Below is a small trained network, with its code and all its weights. Each question gives an input and a target symbol and asks what happens when units are switched off, that is, made to give their printed mean instead of their output.

import numpy as np


def w(rows, s, z=0):
    codes = np.array(rows[::2]) - 128.0
    scale = np.full(codes.shape[1], s)
    scale[-1] = z or s
    return codes * scale


def norm(h):
    return h / np.sqrt((h * h).mean(-1, keepdims=True) + 1e-5)


def f(y):
    return np.maximum(y, 0)


def softmax(a):
    e = np.exp(a - a.max(-1, keepdims=True))
    return e / e.sum(-1, keepdims=True)


def log_softmax(a):
    a = a - a.max(-1, keepdims=True)
    return a - np.log(np.exp(a).sum(-1, keepdims=True))


def net(x, mask):
    ids = ['αγδεηθλμξπστφψω'.index(c) for c in x.split()]
    T = len(ids)
    res = E[ids] + P[:T]
    u = 0
    for l in range(3):
        r = norm(res)
        for j in range(2):
            rows = slice(2 * j, 2 * j + 2)
            q, k, v = (r @ M[l][rows].T for M in (Q, K, V))
            z = softmax(np.where(np.tri(T) > 0, q @ k.T / 2**0.5, -1e9)) @ v
            o = O[l][rows]
            res = res + np.where(mask[u + j], z, o[:, -1]) @ o[:, :-1]
        u += 2
        y = f(norm(res) @ A[l][:, :-1].T + A[l][:, -1])
        res = res + np.where(mask[u : u + 8], y, B[l][:, -1]) @ B[l][:, :-1]
        u += 8
    return log_softmax(norm(res)[-1] @ U[:, :-1].T + U[:, -1])


Q, K, V, O, A, B = {}, {}, {}, {}, {}, {}
E = w([
[165,117,106],'α',
[122,143,141],'γ',
[166,113,107],'δ',
[159,139,99],'ε',
[107,131,217],'η',
[118,138,146],'θ',
[162,142,99],'λ',
[106,121,220],'μ',
[104,129,227],'ξ',
[166,115,106],'π',
[123,156,127],'σ',
[187,70,118],'τ',
[16,252,138],'φ',
[113,173,158],'ψ',
[126,176,64],'ω',
],0.018)
P = w([
[27,6,138],'0',
[163,225,78],'1',
[156,246,140],'2',
[59,67,151],'3',
[151,221,97],'4',
[176,241,183],'5',
[17,112,143],'6',
],0.012)
Q[0] = w([
[116,3,107],'L0H0',
[93,163,2],'L0H0',
[85,209,65],'L0H1',
[22,10,60],'L0H1',
],0.0095)
K[0] = w([
[116,70,247],'L0H0',
[34,157,145],'L0H0',
[175,144,67],'L0H1',
[64,81,53],'L0H1',
],0.012)
V[0] = w([
[253,149,241],'L0H0',
[150,105,66],'L0H0',
[239,82,91],'L0H1',
[183,129,162],'L0H1',
],0.0063)
O[0] = w([
[226,150,247,30],'L0H0',
[253,74,15,86],'L0H0',
[68,126,230,1],'L0H1',
[208,123,172,93],'L0H1',
],0.0052,0.0031)
A[0] = w([
[99,99,224,145],'L0N0',
[111,23,152,253],'L0N1',
[250,105,160,25],'L0N2',
[129,58,120,202],'L0N3',
[64,185,123,237],'L0N4',
[219,192,152,144],'L0N5',
[132,119,90,61],'L0N6',
[165,58,192,244],'L0N7',
],0.013,0.0033)
B[0] = w([
[132,167,2,152],'L0N0',
[184,22,26,166],'L0N1',
[93,142,235,142],'L0N2',
[154,144,56,149],'L0N3',
[128,50,112,251],'L0N4',
[200,162,182,196],'L0N5',
[67,136,100,133],'L0N6',
[174,29,99,144],'L0N7',
],0.0096,0.011)
Q[1] = w([
[138,2,225],'L1H0',
[105,220,148],'L1H0',
[132,238,196],'L1H1',
[48,210,144],'L1H1',
],0.0094)
K[1] = w([
[122,109,227],'L1H0',
[154,5,132],'L1H0',
[58,154,216],'L1H1',
[118,154,120],'L1H1',
],0.014)
V[1] = w([
[213,221,246],'L1H0',
[22,170,153],'L1H0',
[66,208,78],'L1H1',
[169,94,71],'L1H1',
],0.013)
O[1] = w([
[42,158,211,2],'L1H0',
[84,174,34,119],'L1H0',
[19,254,190,186],'L1H1',
[84,34,167,138],'L1H1',
],0.0078,0.012)
A[1] = w([
[134,25,172,148],'L1N0',
[24,102,40,159],'L1N1',
[90,51,126,119],'L1N2',
[78,184,168,1],'L1N3',
[114,252,202,73],'L1N4',
[76,10,122,137],'L1N5',
[160,241,168,90],'L1N6',
[94,53,105,123],'L1N7',
],0.013,0.0074)
B[1] = w([
[110,206,173,170],'L1N0',
[142,96,166,255],'L1N1',
[141,89,170,174],'L1N2',
[129,121,4,132],'L1N3',
[143,180,85,204],'L1N4',
[178,88,147,204],'L1N5',
[183,125,79,216],'L1N6',
[180,106,84,183],'L1N7',
],0.016,0.0096)
Q[2] = w([
[33,28,112],'L2H0',
[140,25,41],'L2H0',
[11,198,175],'L2H1',
[68,255,166],'L2H1',
],0.0085)
K[2] = w([
[140,138,5],'L2H0',
[105,156,90],'L2H0',
[162,96,156],'L2H1',
[144,78,107],'L2H1',
],0.017)
V[2] = w([
[176,239,92],'L2H0',
[93,54,90],'L2H0',
[184,17,197],'L2H1',
[255,165,141],'L2H1',
],0.0085)
O[2] = w([
[110,159,208,152],'L2H0',
[157,156,132,173],'L2H0',
[163,165,89,127],'L2H1',
[8,145,94,255],'L2H1',
],0.011,0.0042)
A[2] = w([
[155,56,126,2],'L2N0',
[119,215,77,97],'L2N1',
[80,6,127,228],'L2N2',
[108,186,60,97],'L2N3',
[201,100,175,146],'L2N4',
[201,81,126,211],'L2N5',
[58,225,114,20],'L2N6',
[125,72,163,71],'L2N7',
],0.014,0.0037)
B[2] = w([
[251,120,101,176],'L2N0',
[81,74,70,243],'L2N1',
[183,126,138,254],'L2N2',
[49,103,126,218],'L2N3',
[137,104,154,193],'L2N4',
[131,112,224,238],'L2N5',
[248,141,178,177],'L2N6',
[127,135,45,169],'L2N7',
],0.013,0.0082)
U = w([
[152,193,169,94],'α',
[155,156,161,71],'γ',
[160,205,167,99],'δ',
[149,152,146,59],'ε',
[136,145,148,72],'η',
[61,60,202,231],'θ',
[167,152,143,39],'λ',
[59,180,197,254],'μ',
[142,145,153,72],'ξ',
[207,225,183,83],'π',
[203,7,108,92],'σ',
[110,186,250,247],'τ',
[150,246,42,147],'φ',
[158,146,108,64],'ψ',
[52,72,67,130],'ω',
],0.016,0.0074)

Each question gives the input, a string of symbols that net reads in full, and the target symbol t.
The units are the heads (2 rows each of Q, K, V and O) and the neurons (one row each of A and B). Each row of codes is followed by its name. A weight is (code - 128) times the scale printed after its matrix; where a second scale follows, it is the last column's (O, A, B and U).
mask holds one flag per unit, layer by layer, with each layer's heads first. A switched-off unit (its flag False) gives its mean, the last column of its rows in O or B, instead of its output. The means were averaged over made-up inputs and are rounded, as every weight is.
A unit's drop is (log p(t) with every unit on - log p(t) with that unit switched off) / (log p(t) with every unit on - log p(t) with every unit switched off).
The circuit of an input: a set's keep is (log p(t) with only the set's units on - log p(t) with every unit switched off) / (log p(t) with every unit on - log p(t) with every unit switched off). Starting from the 12 units with the biggest drops (on a tie, the unit counted first), units are removed one at a time, each time the one whose removal leaves the highest keep (on an exact tie, the one counted first), for as long as the keep stays at least 0.8.
units of the circuit, in order: the units of the circuit, biggest drop first
unit that matters most: the unit with the biggest drop
top k neurons: the k neurons with the biggest drops, biggest first
k most important neurons of layer l: the k neurons of layer l with the biggest drops, biggest first
which heads matter: for each layer, one digit per head in row order, 1 if its drop is at least 0.15 and else 0, layers parted by /
input ε σ σ ω φ, target ω: which heads matter : 10 / 10 / 00
input φ μ φ π λ, target φ: units of the circuit, in order : L0N1, L1N1, L1N5, L2N2
input γ φ ω, target φ: unit that matters most : L0N1
input ε φ λ σ σ σ, target φ: units of the circuit, in order : L1N1, L1N5
input ψ φ δ φ φ ψ, target φ: top 2 neurons : L1N1, L1N4
input φ μ σ φ, target θ: which heads matter : 01 / 00 / 10
input δ γ φ ω γ, target ω: 2 most important neurons of layer 0 : L0N1, L0N5
input ω ξ φ σ σ γ φ, target θ: top 3 neurons : L0N4, L0N5, L0N1
input π φ θ, target φ: which heads matter : 00 / 01 / 00
input φ η π ε λ θ, target π: which heads matter : 11 / 11 / 00
input τ γ τ φ δ, target φ: which heads matter : 00 / 00 / 01
input π γ φ φ σ ε, target φ: top 4 neurons : L1N1, L0N4, L1N4, L1N6
input φ φ ω σ φ ω φ, target μ: 3 most important neurons of layer 1 : L1N6, L1N5, L1N1
input σ σ σ ω γ, target ω: top 2 neurons : L0N1, L1N1
input π τ ξ, target τ: which heads matter : 10 / 11 / 00
input φ δ φ π δ, target φ: unit that matters most : L1H1
input φ η φ ξ π ε, target π: top 2 neurons : L0N5, L0N2
input φ ψ φ φ, target τ: top 2 neurons : L0N1, L1N6
input τ ω γ, target τ: which heads matter : 00 / 11 / 00
input ω φ η, target φ: which heads matter : 00 / 01 / 00
input η π σ ω γ ξ, target π: unit that matters most : L0H0
input ω σ φ φ σ μ, target φ: which heads matter : 00 / 00 / 00
input τ φ σ σ ξ η, target φ: top 4 neurons : L0N1, L1N1, L0N0, L1N4
input φ φ δ φ, target τ: top 2 neurons : L1N6, L0N1
input σ π γ μ η ω γ, target θ: which heads matter : 00 / 10 / 00
input η φ φ φ τ, target φ: top 2 neurons : L1N4, L1N1
input δ φ α φ α, target φ: top 3 neurons : L0N1, L1N1, L0N5
input γ φ φ φ π, target φ: unit that matters most : L0N1
input ω φ ε φ μ, target φ: top 2 neurons : L0N1, L1N1
input θ φ γ, target φ: 2 most important neurons of layer 1 : L1N1, L1N5
